Below are the code and all the weights of a small trained network. Each question names an input and a class and asks about switching units off, where a switched-off unit gives its printed mean instead of its output.

import numpy as np


def w(rows, s, z=0):
    codes = np.array(rows[::2]) - 128.0
    scale = np.full(codes.shape[1], s)
    scale[-1] = z or s
    return codes * scale


def norm(h):
    return h / np.sqrt((h * h).mean(-1, keepdims=True) + 1e-5)


def f(y):
    return y / 2 * (1 + np.tanh(0.7978845608 * (y + 0.044715 * y**3)))


def log_softmax(a):
    a = a - a.max(-1, keepdims=True)
    return a - np.log(np.exp(a).sum(-1, keepdims=True))


def net(x, mask):
    res = np.array(x, float).reshape(1, 3) / 4 @ E
    u = 0
    for l in range(4):
        y = f(norm(res) @ A[l][:, :-1].T + A[l][:, -1])
        res = res + np.where(mask[u : u + 4], y, B[l][:, -1]) @ B[l][:, :-1]
        u += 4
    return log_softmax(norm(res)[-1] @ U[:, :-1].T + U[:, -1])


A, B = {}, {}
E = w([
[97,89,139,100,134,196,146,154,106,70],'x0',
[127,118,165,85,224,134,141,167,135,176],'x1',
[30,134,146,81,186,54,145,129,204,2],'x2',
],0.0086)
A[0] = w([
[116,111,160,110,83,112,165,47,255,105,180],'L0N0',
[155,180,130,126,241,140,112,100,125,74,108],'L0N1',
[212,147,111,129,114,128,199,95,117,173,242],'L0N2',
[184,101,139,86,146,119,160,171,85,97,9],'L0N3',
],0.0057,0.0013)
B[0] = w([
[219,141,192,69,15,135,132,152,104,182,245],'L0N0',
[92,176,84,73,132,139,217,73,1,222,200],'L0N1',
[168,200,175,44,150,161,228,135,162,34,252],'L0N2',
[114,104,100,169,144,77,154,157,230,147,139],'L0N3',
],0.0089,0.0029)
A[1] = w([
[117,148,158,157,120,70,124,70,134,185,134],'L1N0',
[191,202,106,166,161,31,97,140,181,145,82],'L1N1',
[52,103,125,137,144,141,108,204,2,54,113],'L1N2',
[157,120,53,195,58,93,92,80,192,107,8],'L1N3',
],0.0076,0.0018)
B[1] = w([
[133,63,6,132,177,144,173,95,156,129,195],'L1N0',
[133,100,150,153,133,166,165,124,183,92,230],'L1N1',
[154,89,116,171,109,147,152,68,153,170,252],'L1N2',
[81,121,170,135,137,170,89,121,109,126,218],'L1N3',
],0.015,0.0027)
A[2] = w([
[163,60,134,164,109,131,108,124,193,71,28],'L2N0',
[2,119,99,97,111,48,171,80,191,31,124],'L2N1',
[131,163,162,117,156,178,99,182,218,126,236],'L2N2',
[93,135,128,182,69,173,54,68,118,66,6],'L2N3',
],0.0081,0.0017)
B[2] = w([
[103,60,133,140,152,112,179,146,102,94,168],'L2N0',
[219,188,135,187,79,204,115,125,91,154,254],'L2N1',
[51,124,102,152,87,131,115,70,141,125,171],'L2N2',
[1,174,137,88,147,108,91,146,207,188,210],'L2N3',
],0.0093,0.0062)
A[3] = w([
[117,139,131,71,86,138,136,76,142,69,248],'L3N0',
[134,150,128,171,166,30,143,146,155,101,23],'L3N1',
[140,40,81,164,114,152,138,72,110,117,95],'L3N2',
[130,79,142,97,254,120,187,131,141,169,18],'L3N3',
],0.0094,0.0015)
B[3] = w([
[140,49,131,103,184,80,108,163,82,153,187],'L3N0',
[143,237,14,196,164,214,132,166,243,136,115],'L3N1',
[137,38,66,65,255,122,173,157,228,88,196],'L3N2',
[25,97,187,127,90,140,55,144,120,108,254],'L3N3',
],0.0099,0.0065)
U = w([
[21,174,227,139,106,136,95,137,130,178,201],'0',
[157,60,117,170,171,178,222,121,217,93,145],'1',
[255,191,127,140,85,173,175,124,66,159,207],'2',
[117,75,126,67,139,54,154,164,82,131,146],'3',
[137,198,103,225,185,11,104,146,98,104,5],'4',
[154,185,74,142,138,67,123,193,147,99,13],'5',
],0.0098,0.003)

Each question gives the input, the list of numbers given to net, and the class t.
The units are the neurons (one row each of A and B). Each row of codes is followed by its name. A weight is (code - 128) times the scale printed after its matrix; where a second scale follows, it is the last column's (A, B and U).
mask holds one flag per neuron, layer by layer. A switched-off neuron (its flag False) gives its mean, the last column of its row in B, instead of its output. The means were averaged over made-up inputs and are rounded, as every weight is.
A unit's drop is (log p(t) with every unit on - log p(t) with that unit switched off) / (log p(t) with every unit on - log p(t) with every unit switched off).
The circuit of an input: a set's keep is (log p(t) with only the set's units on - log p(t) with every unit switched off) / (log p(t) with every unit on - log p(t) with every unit switched off). Starting from the 12 units with the biggest drops (on a tie, the unit counted first), units are removed one at a time, each time the one whose removal leaves the highest keep (on an exact tie, the one counted first), for as long as the keep stays at least 0.8.
circuit, biggest first: the units of the circuit, biggest drop first
unit that matters most: the unit with the biggest drop
k most important neurons: the k neurons with the biggest drops, biggest first
k most important neurons of layer l: the k neurons of layer l with the biggest drops, biggest first
drop when u is switched off: that unit's drop, to one decimal
input [5,-6,-4], class 0: 2 most important neurons	(L2N3, L1N0)
input [-5,0,4], class 1: most important neuron of layer 0	(L0N2)
input [-4,-2,-1], class 1: 2 most important neurons	(L1N1, L0N1)
input [2,-7,5], class 0: circuit, biggest first	(L2N3, L0N2)
input [-1,-1,0], class 3: 3 most important neurons	(L2N1, L3N0, L0N1)
input [-3,-2,-3], class 3: 2 most important neurons of layer 0	(L0N2, L0N1)
input [-4,1,-2], class 1: 3 most important neurons	(L0N1, L1N1, L0N0)
input [1,2,0], class 3: 3 most important neurons of layer 0	(L0N2, L0N1, L0N0)
input [-3,3,2], class 3: circuit, biggest first	(L0N1, L2N3, L1N2)
input [7,2,8], class 2: 3 most important neurons	(L2N1, L1N0, L1N1)
input [-6,2,4], class 1: 3 most important neurons	(L1N0, L0N2, L1N1)
input [6,-5,-5], class 1: 3 most important neurons	(L1N2, L0N0, L3N3)
input [7,-7,-7], class 0: 3 most important neurons	(L2N3, L1N0, L0N1)
input [-7,-7,8], class 2: 4 most important neurons	(L2N1, L1N0, L0N0, L3N3)
input [2,-2,8], class 2: circuit, biggest first	(L2N1)
input [-1,1,-2], class 3: 3 most important neurons	(L2N1, L0N2, L3N0)
input [2,7,8], class 2: 4 most important neurons	(L2N1, L2N3, L2N0, L3N3)
input [-7,5,8], class 2: 4 most important neurons	(L2N1, L0N1, L1N2, L3N2)
input [-4,7,-6], class 0: circuit, biggest first	(L2N1, L3N3)
input [7,8,2], class 0: unit that matters most	L3N3
input [-8,-8,-2], class 0: 2 most important neurons	(L1N3, L2N3)
input [4,-3,5], class 2: 3 most important neurons	(L2N1, L0N0, L1N0)
input [-7,1,-7], class 1: 2 most important neurons of layer 1	(L1N1, L1N0)
input [-8,-6,6], class 1: 2 most important neurons of layer 2	(L2N0, L2N1)
input [-8,7,-4], class 1: 2 most important neurons of layer 2	(L2N3, L2N2)
input [8,-8,2], class 0: 3 most important neurons of layer 1	(L1N0, L1N3, L1N1)
input [6,-8,-5], class 0: most important neuron of layer 2	(L2N3)
input [-7,4,4], class 1: drop when L1N0 is switched off	1.9
